Here is a tiny trained network, its code and every weight. The questions are about switching its units off for an input and a class, where a switched-off unit gives its printed mean instead of its output.

import numpy as np


def w(rows, s, z=0):
    codes = np.array(rows[::2]) - 128.0
    scale = np.full(codes.shape[1], s)
    scale[-1] = z or s
    return codes * scale


def f(y):
    return np.maximum(y, 0)


def log_softmax(a):
    a = a - a.max(-1, keepdims=True)
    return a - np.log(np.exp(a).sum(-1, keepdims=True))


def net(x, mask):
    res = np.array(x, float).reshape(1, 6) / 4 @ E
    y = f(res @ A[0][:, :-1].T + A[0][:, -1])
    res = res + np.where(mask, y, B[0][:, -1]) @ B[0][:, :-1]
    return log_softmax(res[-1] @ U[:, :-1].T + U[:, -1])


A, B = {}, {}
E = w([
[91,1,164,203],'x0',
[188,86,188,59],'x1',
[113,85,82,92],'x2',
[130,134,133,132],'x3',
[223,73,64,168],'x4',
[121,111,113,113],'x5',
],0.008)
A[0] = w([
[149,169,92,78,3],'N0',
[131,106,150,164,45],'N1',
[127,183,135,90,69],'N2',
[116,195,139,174,150],'N3',
[113,172,163,124,59],'N4',
[125,111,133,101,210],'N5',
[197,118,121,147,80],'N6',
[178,108,155,46,230],'N7',
[88,167,154,113,97],'N8',
[56,147,197,116,55],'N9',
[249,133,103,198,80],'N10',
[73,118,18,116,239],'N11',
[109,107,184,187,56],'N12',
[80,98,61,158,178],'N13',
[154,161,199,162,158],'N14',
[192,181,169,165,131],'N15',
[79,144,159,106,78],'N16',
[173,186,43,104,89],'N17',
[58,159,175,114,114],'N18',
[110,69,111,145,170],'N19',
[192,119,123,146,172],'N20',
[137,98,160,152,95],'N21',
[64,185,67,139,148],'N22',
[185,145,228,137,141],'N23',
[132,159,143,196,159],'N24',
[78,38,128,142,32],'N25',
[155,77,177,115,168],'N26',
[75,132,234,103,173],'N27',
[149,168,151,144,60],'N28',
[130,109,172,180,66],'N29',
[130,172,102,58,126],'N30',
[154,202,141,114,31],'N31',
[183,88,144,108,178],'N32',
[137,173,112,118,72],'N33',
[145,96,142,93,198],'N34',
[53,125,144,57,81],'N35',
[160,133,89,177,108],'N36',
[179,214,84,90,35],'N37',
],0.013,0.0049)
B[0] = w([
[93,95,135,72,170],'N0',
[112,59,99,97,148],'N1',
[113,100,90,113,188],'N2',
[108,144,126,154,192],'N3',
[142,101,92,113,165],'N4',
[98,168,176,171,188],'N5',
[145,106,54,155,173],'N6',
[68,170,174,200,255],'N7',
[154,128,51,124,182],'N8',
[197,111,73,76,193],'N9',
[200,122,2,133,219],'N10',
[105,201,171,151,237],'N11',
[68,61,104,104,171],'N12',
[125,140,171,174,214],'N13',
[111,147,145,153,185],'N14',
[52,140,133,115,183],'N15',
[166,115,28,127,172],'N16',
[57,88,123,105,211],'N17',
[189,131,41,120,205],'N18',
[91,148,123,105,212],'N19',
[143,135,106,160,196],'N20',
[72,111,74,114,162],'N21',
[137,171,170,123,208],'N22',
[74,143,167,127,202],'N23',
[80,154,241,186,175],'N24',
[98,80,126,54,205],'N25',
[105,159,93,155,207],'N26',
[158,176,76,158,241],'N27',
[111,122,147,97,147],'N28',
[60,80,76,65,161],'N29',
[28,107,141,148,216],'N30',
[140,68,136,104,183],'N31',
[136,167,136,173,209],'N32',
[54,60,129,107,163],'N33',
[109,167,190,203,199],'N34',
[205,147,56,158,196],'N35',
[179,140,132,132,176],'N36',
[117,63,113,87,217],'N37',
],0.0066,0.008)
U = w([
[113,155,135,139,250],'0',
[84,63,121,80,2],'1',
[121,166,137,145,200],'2',
[195,146,86,117,125],'3',
[110,188,164,164,50],'4',
[113,163,150,141,138],'5',
[250,161,218,81,89],'6',
],0.014,0.0055)

Each question gives the input, the list of numbers given to net, and the class t.
The units are the neurons (one row each of A and B). Each row of codes is followed by its name. A weight is (code - 128) times the scale printed after its matrix; where a second scale follows, it is the last column's (A, B and U).
mask holds one flag per neuron, in row order. A switched-off neuron (its flag False) gives its mean, the last column of its row in B, instead of its output. The means were averaged over made-up inputs and are rounded, as every weight is.
A unit's drop is (log p(t) with every unit on - log p(t) with that unit switched off) / (log p(t) with every unit on - log p(t) with every unit switched off).
The circuit of an input: a set's keep is (log p(t) with only the set's units on - log p(t) with every unit switched off) / (log p(t) with every unit on - log p(t) with every unit switched off). Starting from the 12 units with the biggest drops (on a tie, the unit counted first), units are removed one at a time, each time the one whose removal leaves the highest keep (on an exact tie, the one counted first), for as long as the keep stays at least 0.8.
circuit, biggest first: the units of the circuit, biggest drop first
unit that matters most: the unit with the biggest drop
k most important neurons: the k neurons with the biggest drops, biggest first
drop of u: that unit's drop, to one decimal
input [-2,8,0,2,7,0], class 4: unit that matters most => N7
input [-6,-8,8,5,6,5], class 4: 2 most important neurons => (N11 N22)
input [6,2,-5,2,4,-1], class 1: circuit, biggest first => (N29 N12)
input [8,0,-7,7,-1,-8], class 1: circuit, biggest first => (N12 N29)
input [0,-7,6,-4,5,0], class 4: circuit, biggest first => (N11 N13)
input [-4,0,0,1,4,3], class 1: circuit, biggest first => (N17 N37)
input [-7,6,-7,-4,7,-4], class 1: 2 most important neurons => (N37 N17)
input [7,-3,-2,1,-6,-2], class 1: circuit, biggest first => (N12 N29)
input [0,7,-6,3,3,-4], class 4: 2 most important neurons => (N7 N23)
input [-3,-7,6,2,1,-5], class 4: drop of N17 => -0.1
input [-8,-1,-4,-3,-8,6], class 1: drop of N35 => -0.1
input [5,-2,-7,-2,8,6], class 3: drop of N7 => 0.2
input [2,1,-4,1,6,-2], class 3: drop of N10 => 1.3
input [-6,7,-2,-1,3,5], class 4: circuit, biggest first => (N7)
